In the rows, 128 means zero.
Each row is followed by its class.
[161 105 222 100 109 206 129  97 180 124 131 112 101 162  98 168 165 121
  69  60 141 137 160 127  66 162 102 179 170 103 113 102 183 116 158 129
 131 106 132  92 147 157 146 105  73 177 102 105  26]
sutun
[142 159 136  68 119 213  75 148 179 156 124 140 129 156 120 157 177 156
  95  86  98  80  80 100  79 145 125 161 130  76 181 116 113 142 104 133
 190  60 117 143 119 167 152 129 136 129 157  97  54]
fazul
[146 102 142 148 143  85 141 124 123 115 135 116 116 132 113 171 142 108
 127 105 135 142 138 148 120 102 116 151 150 129 124 134 128 115 130 143
 126 133 194 117 109 121 127 108 122 128 100 126 166]
tuzad
[106 151 146 114 106 169  85 148 157 160 118 159 162 127 141 111 167 141
 111 153 117 109 124 152  95 139 145 116 128 114 149 132 130 126 109 126
 148 138  70 134 139 178 150 125 157  97 167 121  72]
fazul
[114  77 157 142 124  78 154 119 161  92 148  88 142 145 117 134  77  65
 117 183 153 235 190 208 132  73 146  90 164 145  63 110 176 139 136 130
 144 157 103 123 151  87 146 167 134 124 123 102 147]
zuta
[101 129 101 144 152  94 151 143 125 118 134 109 136 114 157 128 100  90
 151 179 113 182 107 100 172  89 169 120 127 154 111  93 128 170 101 124
 123 132 144 154 114  61 140 151 131 110 130 126 182]
sutun
[141  73 145 181 131 100 176 101 110 147 145  91 107 123 158 108 105 123
 128 116 143 172 165 130 147 124 118 121 137 160  75 125 166 130 111 128
  77 147 146 107 146  77 119 127 117 151 111 142 146]
ruli
[120 118 169 127 115 122 146 116 149 123 130 107 131 110 138 130 104 124
 116 165 139 214 175 200 107  88 156 110 141 144  84 121 167 127 153 103
 123 170  93 129 160 130 151 139 139 118 150 114 102]
fug
[145  84 121 153 103 109 164 122 133 107 158  97 132 165 173 129 105  97
 138 125 130 169 144  77 149 113 142 135 151 161 107  60 134 146 117 136
 129 114 168 127 134  86 121 148 103 143 108 128 168]
zuta
[117 121 141 117 123 151 113 145 164 137 140 130 142 143 143 134 136 120
 111 127 111 142 130 132 103 119 141 120 130 124 129 102 134 134 125 115
 159 103 113 130 133 127 149 141 129 116 143 105  86]
fazul
[182  98 150 124 132  94 151 120 123 109 154  82  67 118 135 184 125 101
 132  90 129 168 160 129 101 114 126 150 141 139  84 123 145 159 104 158
 100  99 191 116 116 109 118 109  99 171 106 140 161]
tuzad
[153  53 133 170 148  56 180 120 107 106 177  80  97 122 175 135  91  80
 133 141 146 197 178 132 133 120 133 124 164 173  51 109 155 151 121 120
  91 142 188 106 130  66 101 140 109 162  90 140 190]
tuzad
[143 121 128 122 121 147 129 127 139 114 133 129 125 152 136 175 160 135
 106  77 117 122 118  79 126 121 121 183 139 116 152  70 126 122 171 108
 155  83 174 128 122 143 148 124 101 134 117  84  94]
fug
[ 81 156 106 164  98 132  96 106 108 151  91 170 162  90 155  91 148 145
 141 157 119  88 115 139 125 162 125 134 121 134 143 181  95 112 110 165
  66 180 118 139 114 158 114  72 178 100 132 163 131]
bobi
[109 200 157 102  90 226  79 143 165 145 104 174 165 185 144 112 147 165
  78 152 108  78  88 118 114 170 141 126 114  88 166 110 116 134  92 138
 174 122  62 140 146 181 166 127 164 107 158 101  27]
Gam
[139 149 131 116 135 138 113 136 142 128 119 123 122 152 148 138 115 123
 103 155 120 145 122 138 127 106 145 109 114 123 110  86 131 166  94 125
 133 102 115 137 129 101 158 153 154 119 148 116 117]
Gam
[143 162 135  88 138 163 104  92 153 138  79 131 105  94  79 200 171 136
 131  52 116  99 121 140  74  94 111 180 127  97 151 155 139 118 146 175
 117 106 171 141  91 171 138  65 110 157 106 138 120]
sutun
[ 78 111 125 163 118 121 134 153 133 106 146 140 178 146 177  66  78 100
 105 219 127 156 128 112 166 157 156  93 153 163 101  97 135 163 125  99
 111 163  83 133 147 100 141 157 155  74 144 109 123]
bobi
[127 105 201 144  71 174 136  96 163 129 129 108 122 143 139 118 136 138
 117 119 135 142 177 171  73 140 130 130 152 126 109 117 156 106 123 157
 118 161 105  95 154 159 137 109 125 151 115 135  76]
zuta
[113 126 120 133 137 121 129 136 146 117 130 131 122 109 136 112 104 115
 127 179 122 158 129 146 124 109 140 105 126 142 102 131 142 162  97 144
 102 127 119 134 130 104 142 134 161 103 146 113 154]
bobi
[157 105 170 153 107 128 140 130 118 121 165 117 102 157 158 135 128 118
 105 121 133 136 151 100 122 165 125 140 153 141  93 112 136 127 119 128
 115 118 155 102 138 124 119 124 109 149 107 128 113]
tuzad
[179  23 154 121 141 116 172 128 159 100 173  66  74 134  99 177 135  90
 127  64 147 195 173 154  88  79 126 158 180 140  83  89 183 128 154 111
 144 104 192 103 130  97 128 137  82 173 120 110 140]
fazul
[107 104 174 154  90 145 135 106 137 120 120 126 164 156 133 122 142 116
  98 143 131 126 156 129 123 166 116 143 163 129 138 114 142  92 188 131
 130 190 102 106 140 187 132 106 108 117 103 106  84]
zesar
[ 98 161 137 135  92 148 106  95 115 151  93 149 155 101 157 110 152 167
 131 153 125 116 146 148 118 139 137 132 111 126 139 164 118  85 133 134
 112 188 106 129 127 178 130  76 161 118 143 144  97]
fug
[163 100 169 116 127 155 159 100 156 136 130  93  98 134 132 157 122 121
 123  83 134 173 152 119 103 112 123 152 145 135  91 121 166 129 140 138
 101 125 162 110 137 113 134 106  97 165 112 141 119]
sutun
[ 70 172 105 148  91 130 120 138 130 141 111 155 173 121 195  83 111 132
 148 208 105 135  97 110 164 127 157  86 117 143 155 120  89 144  90 140
 145 164  90 166 131 115 137 147 172  87 144 134 156]
zuta
[125  65 143 180 123 116 162 131 114 118 146 106 158 160 216  75  90 101
 108 175 138 184 164 125 175 152 157 101 142 169  69  76 147 147  89 113
  95 166 116 115 161  78 121 154 143 136 124 139 144]
Gam
[170 138 149 117 109 158 133 100 135 156 121 108  83  76 144 150 143 173
 144  95 127 141 157 153  82  99 128 144 111 133 105 145 149 114 123 151
  92 116 134 126 140 159 127  88 125 175 134 141 112]
fug
[ 99 168 164 121  82 148 103  93 169 142  84 142 149 103 122 114 127 149
 127 174 126 155 147 217  80 105 145  91 133 113 125 175 143 123 105 173
 129 180  63 135 141 173 142 114 177 114 153 147 102]
zuta
[130 127 113 136 129 141 110 137 112 112 108 133 142 163 150 146 144 127
 119 107 116  90 111  91 138 142 133 160 128 115 155  79 104 141 131 133
 148 101 164 122 111 138 133 124 130 131 121 130 128]
Gam
[172 111  93 110 141 141 145 122 123 132 139  77  76 105 164 176 132 132
 157  61  87 123 114  60 107 110 117 160 111 142 117  90 128 169 104 172
 105  86 186 132 105 138 124 107  98 162 102 123 177]
zesar
[125  69 136 153 146  63 165 108 123  92 131 105 114 115 128 151 126  76
 142 131 140 221 159 141 151  77 133 145 153 145  92 114 160 110 152 125
  92 169 177 135 120  87 122 123 114 135 104 127 185]
sutun
[ 93  96 127 158 100  87 119 101 114 136 110 133 146  91 124 106 163 120
 136 151 145 141 157 181 117 115 126 123 140 138 124 167 128  70 150 123
 111 199 130 129 118 166 114  93 154 128 137 152 133]
fazul
[129 198  91  80 139 167 102 100 135 154  62 124  97  62  98 180 181 159
 160  49  94  71  73 111  91  94 116 173  90  91 175 183 100 127 127 199
  99  89 184 165  80 164 128  61 130 151 122 164 152]
sutun
[151  60 166 162 135 141 166 126 139 132 157  91 124 183 132 123 110 101
  88  88 149 162 165 108 140 150 123 143 167 151  72  78 183 137 142 115
 116  99 143  73 152  96 130 145  88 138 110 117  96]
ruli
[155  46 152 158 159  61 185 100 137  80 147  64  87 107 101 164 102  89
 125 124 161 235 202 200 133  43 128 133 157 154  66 100 182 109 180  97
 120 149 178 109 133  74 147 135 102 152 115  99 163]
fug
[123 118 170 146  85 168 123 114 145 134 122 152 118 114 136 110 132 158
 108 134 133 117 158 156  84 164 124 127 134 136 105 150 149 124 117 150
  77 150  97  91 147 164 118  87 145 135 132 133  76]
bobi
[100 178  93 129 104 119 114 140 132 131 123 142 151 137 179 129 114 132
 147 159  92 124  87  89 145 102 157 116 116 128 149  95  90 168  86 163
 138 105 116 169 112 114 143 151 156 104 140 125 156]
zuta
[ 90 141 114 170 129 107 127 136 105 165 119 134 156 106 167  82 105 122
 141 196 137 146 129 144 171 134 149  87 109 149  99 141 130 136  88 136
 103 159  87 135 143 102 130 123 158  94 145 134 132]
ruli
[152  93 156 156 121  85 158 117 118 132 147 101  90  96 163 128 126 123
 143 146 139 182 174 155 115 119 124 121 137 160  72 151 151 121  86 156
  65 169 152 104 123 127 106  97 136 154 103 153 164]
tuzad
[138 134 117 110 150 112 144 137 141 141 116 103 102 110 111 156 111 119
 140 111 114 172 110 148 125  72 138 112 124 135 108 101 158 168  97 152
 133  89 134 141 124 103 150 138 119 113 137 118 152]
ruli
[116 214  69 118 115 143  96  98 109 175  82 155 104  33 155 144 173 192
 178 115  99  69  75 116 110 104 117 153  76 107 169 194  78 102 104 174
 110 120 154 174  92 176 119  69 164 154 144 151 131]
fug
[ 99 111 110 160 111  85 140 104 104 127 120 130 148  96 165 106 125 136
 154 170 134 165 146 151 152 106 146 129 124 150 113 138 127 101 143 125
  99 178 129 137 131 137 118 105 151 130 128 140 147]
fug
[ 85  63  75 201 136  48 158 143 103 112 144 119 183 137 185  85 114  79
 144 160 134 179 132 103 188 115 149 128 151 172 119  97 111 107 154  97
 113 187 167 138 131  93 108 142 142  99 115 139 209]
fazul
[148 118 134 157 122 141 140 134 124 137 159 120 114 155 184 128 142 129
 123 113 121 109 112  69 132 166 121 155 138 137 116 109 104 137 106 146
 112  95 184 112 124 107 120 119 119 141 105 131 126]
tuzad
[139 150 125 105 121 149 100  80 136 138  73 119  92  61  95 192 174 158
 150  65 104 102 120 157  73  99 107 153 113 106 149 169 119 112 146 196
 104 112 143 140 103 213 130  53 122 146 117 135 130]
zesar
[129  69  74 185 144  78 171 141  93 108 167 108 118 115 198 107  82 107
 162 164 128 174 125  70 176 106 148 125 125 190  84  99 119 156  80 124
  62 134 194 132 125  46  96 126 144 120 112 134 238]
bobi
[134 145 153 129 105 189 119 117 134 179 106 148 124 133 143 126 159 159
 117  84 124  87 124 115 105 169 112 143 127 121 133 144 147 124 106 160
 115 110 113  99 145 175 123  93 120 136 123 142  79]
ruli
[105 173  75 141 106 107 115 109 105 135 102 147 131  93 151 153 154 138
 176 118  98 106  89  96 135  86 135 142 110 121 168 147  76 125  95 181
 120 124 179 175  85 128 115 105 155 124 127 150 191]
zuta
[131 152  95 122 125 124  95 102 129 155  86 136 113  63 120 151 185 156
 165  97 107  98 118 157  79  86 124 149 111  99 158 189 104  90 121 189
 113 121 172 148  87 173 107  72 156 150 138 156 157]
fazul
[149 139 160 109 134 132  98 106 127 121 105 125  85  96  78 190 180 131
 126  81 126 107 129 165  73 114 107 161 141  89 144 172 124 104 126 171
 129  98 169 130 103 195 137  72 124 147 117 132 111]
tuzad
[130 204 148  93  95 164  94  98 162 171  85 149 109  81 117 135 133 178
 124 155 120 140 136 203  68 110 136 113 108 106 122 170 144 127 120 150
 129 151  66 134 143 192 153  94 166 137 160 138  68]
fug
[ 84 142 150 156 101 144 110 132 151 132 121 168 151 121 146  88 114 132
 114 196 120 143 139 163 110 153 150 102 132 136 110 137 134 142 105 136
  96 174  78 118 137 128 140 120 174  83 153 123  89]
bobi
[114 164 120 112 121 153 101 117 160 125 112 137 109  97 117 134 108 134
 126 153 105 120 117 156  88 121 141 117 125 118 112 150 137 159 109 167
 112 100 109 141 111 127 137 113 155 122 142 123 110]
bobi
[115 108  58 163 152  63 141 100  88 128 113 116 123  72 178 134 124 127
 186 140 100 161 121 102 165  77 134 127  97 167 120 145  96 135 104 177
  70 147 175 156  94 120 102  97 154 128 110 148 252]
zesar
[134 170 100 105 132 132 116 123 154 138 121 122 110  91 143 148 127 147
 147 146 105 154 111 136 109  79 143 137  94 124 130 117 130 156 115 144
 130  97 133 156 121 125 147 130 145 131 144 111 123]
fug
[161  59 150 135 150 111 180 108 138 111 157  72 102 136 135 151 111  83
 121  86 145 203 182 121 123  99 124 151 151 163  62  90 181 144 144 121
  93 138 179 110 132  65 130 132  83 168  99 128 153]
sutun
[ 86 152  99 152 109 129  89 112 115 173  91 157 167  79 150 104 179 144
 147 128 111  85 110 140 111 134 132 140 107 109 165 185  84  85 110 154
 119 173 141 153 102 176 120  82 175 120 154 158 118]
fazul
[177  70 140 100 172 116 165 121 168  71 165  50  62 142  91 199  95  79
 109 111 128 223 168 134 103  58 119 132 161 140  75  61 185 169 170 117
 143  80 144 119 131 105 155 154  72 145 103  64 143]
zesar
[145 143 163 107 117 208  91 142 134 117 115 146 134 212 127 167 180 135
  77  70 111  62 108  77 120 168 115 175 137  78 178  65 106 117 134 129
 167  63 140 116 122 158 155 114 108 126 115 100  55]
Gam
[ 80  51 144 209 107 118 183 140 107 102 162 118 200 195 183  65 112  86
 103 184 129 184 147  70 209 162 147 119 163 176 114  54 118 108 165  98
 127 209 133 106 152 104 136 142 114  78 110  94 132]
zesar
[152 163 160 113  82 217  93  97 149 154 100 135  98 118 148 136 167 181
 110 105 104  67 120 104  74 172 111 150 112 106 146 142 125 121 129 180
 101 119 104 114 140 229 127  72 127 149 123 126  69]
zesar
[133 171 107  99 145 164 125 154 145 145 120 113 109 120 127 163 146 135
 128  93  95 102  78  85 124 105 134 136 115 106 145  97 134 174 103 156
 151  50 143 154 110 116 158 139 113 104 142  91 114]
ruli
[ 90 136 166 158  97 159 100 124 119 137  86 166 173 139 154  88 152 143
 105 168 136  88 125 151 133 168 143 120 140 116 160 121 115  93 125 117
 130 176  85 118 141 191 133 111 160 109 142 149  78]
Gam
[ 77  61 127 208 113  80 159 113  85 107 138 112 186 148 192  70 101  86
 135 193 135 197 159  94 197 153 145 116 145 177 106  98 109  95 165 104
  90 232 128 122 145 130 116 113 134  89 111 133 166]
zesar
[135 118 107 138 127 109 146 151 158  93 163  95 146 192 154 151  79  91
 131 125 102 175 106  65 158  85 157 136 140 144 128  30 124 179 113 128
 168  79 161 151 118  56 159 186 113 105 123  99 166]
zuta
[148 113 129 143 113 141 138  83 137 147 111 114  84  70 165 129 134 157
 145 120 113 151 150 150  96 116 119 117 106 144  92 158 144 128 110 180
  60 153 122 122 141 167 113  83 142 156 118 142 148]
zesar
[136  96 151 123 151 123 146 117 166  96 143  86 108 129 127 148  97  93
 110 145 124 236 158 136 111  89 133 109 140 152  81  81 168 151 145 125
 116 123 113 125 148 130 151 139 110 117 117  87 138]
zesar
[109 186 120 129 117 163 101 142 131 161  99 146 148 123 171 104 139 160
 123 183 109 107  91 127 130 131 160 103 104 121 145 115 108 147  61 143
 132 126  85 147 127 136 140 137 182 108 161 135 122]
Gam
[166  91 131 154 143  88 167 104 114 126 116  83  81  82 164 151 111 120
 150 122 130 183 173 169 120  67 155 107 117 159  71 124 154 148  79 152
  73 126 162 120 121  89 113 126 139 167 136 168 195]
Gam
[118  99 157 176 102 153 125 130 103 141 142 134 172 178 196  72 117 125
  92 176 152 115 158 117 148 196 147 114 138 143  94  93 133 126  90  99
 106 175  92  94 164 114 117 128 145 131 133 145  77]
Gam
[125 120 148 139 137 109 135 139 154 119 156 108 131 153 145 137 100 101
 107 168 131 177 136 143 128 121 149 117 137 135  94 117 137 153 105 127
 129 121 131 122 134  91 142 140 141 111 120 108 128]
tuzad
[137 146 114 109 134 163 111 132 127 151 101 126 119 133  92 175 186 135
 114  29 109  61  84  81 120 135 105 181 128  93 177 112 132 120 117 159
 152  66 165 141 106 172 145 102 102 125 117 109 112]
ruli
[116 131 149 117 131 113 119  80 131 138  72 115 129  64 100 141 148 120
 132 106 135 141 148 185  91 105 123 140 135 113 114 183 151 100 147 170
  85 168 148 138 110 160 118  79 134 158 120 164 139]
sutun
[100  92 148 161 123 141 151 149 114 130 139 125 181 198 150 104 145 101
  85 105 136 108 127  71 184 165 119 147 149 134 140  76 133 105 155 112
 145 123 137 118 146 127 150 142 102  95 111  88 104]
ruli
[113 161 106 136 110 142 116 114 109 141 115 139 143 118 175 123 166 147
 135 127 111 122 119  93 143 137 134 153 115 126 143 124 104 103 124 134
 110 153 147 152 116 138 132  96 146 112 135 128 135]
fug
[103 114 110 172 138  91 143 135 131 104 135 132 140  89 167  91  82 111
 140 199 116 192 141 146 140 105 157  92 133 167  92 117 137 165 102 133
  90 155 118 143 129  77 126 149 158  96 147 122 166]
bobi
[142 104 107 156 125 135 148 114 120 131 135 106  97 112 177 139 123 132
 143 108  98 130 115  72 142 122 134 140 111 150 111 102 112 143 106 165
  99 109 172 125 117 132 122 107 121 148 113 120 161]
zesar
[149 100 101 129 175 115 147 155 165  73 166  98 100 145 125 148  89  77
 109 133 126 195 119  94 139  94 132 129 139 147  94  63 154 185 106 115
 114  73 159 141 133  49 149 158 110 102 126  79 163]
bobi
[120 108 160 106 111 110 135 121 159  96 130  90 119 136 109 170  99  95
 135 152 136 205 161 186 115  64 150 101 153 134  96 110 156 144 133 137
 149 119 105 133 137 114 152 141 126 115 130 111 142]
zuta
[129 116  83 150 133  42 142 102 111 106 102 101 120  78 150 158 129 109
 186 117 116 175 133 133 146  45 140 131 120 149 125 129 108 134 102 188
  92 128 191 163  86 106 119 115 147 133 124 155 251]
zuta
[117  89 133 179 108 121 151 125 123 121 145 129 130 122 185  81  99 122
 125 167 132 148 157 111 136 164 133 116 136 164  84 117 139 142 109 127
  69 173 141 104 138  91 114 115 144 121 125 135 135]
bobi
[131 100 132 134 136 125 126 123 142 101 122 114 111 120  91 151 124 104
 123 115 136 122 141 150  96 115 122 156 152 114 116 132 141 125 157 152
 107 119 177 111 112 136 127 102 128 128 119 116 136]
bobi
[116 105 122 182  87 150 146 107 100 152 140 124 145 137 216  75 131 142
 140 163 108 116 134  67 158 177 132 122 115 164 113 112 110 119 113 148
  87 180 130 114 140 134 113 103 135 122 115 140 133]
zesar
[137 116 183 132  82 168 131 105 151 137 130 120 121 149 127 126 119 134
 123 120 136 135 173 153  91 135 134 121 145 131 114 126 152 114 118 154
 134 133 108 102 146 147 128 113 122 156 116 145 106]
zuta
[105 140 109 147 135  91 131 115 127 152 113 122 122  99 146 124 105 122
 145 159 126 147 116 153 153 103 141 102 111 141 102 147 142 143  91 146
 107 124 116 138 117  83 124 129 148 112 136 137 151]
ruli
[132  97 131 143 130 119 145 139 131 114 138 104 151 144 137 134 136 117
 123 110 124 161 142 113 150 111 127 157 137 139 125  76 145 110 161 114
 137 134 160 123 132 127 152 130 114 117 113  99 130]
fug
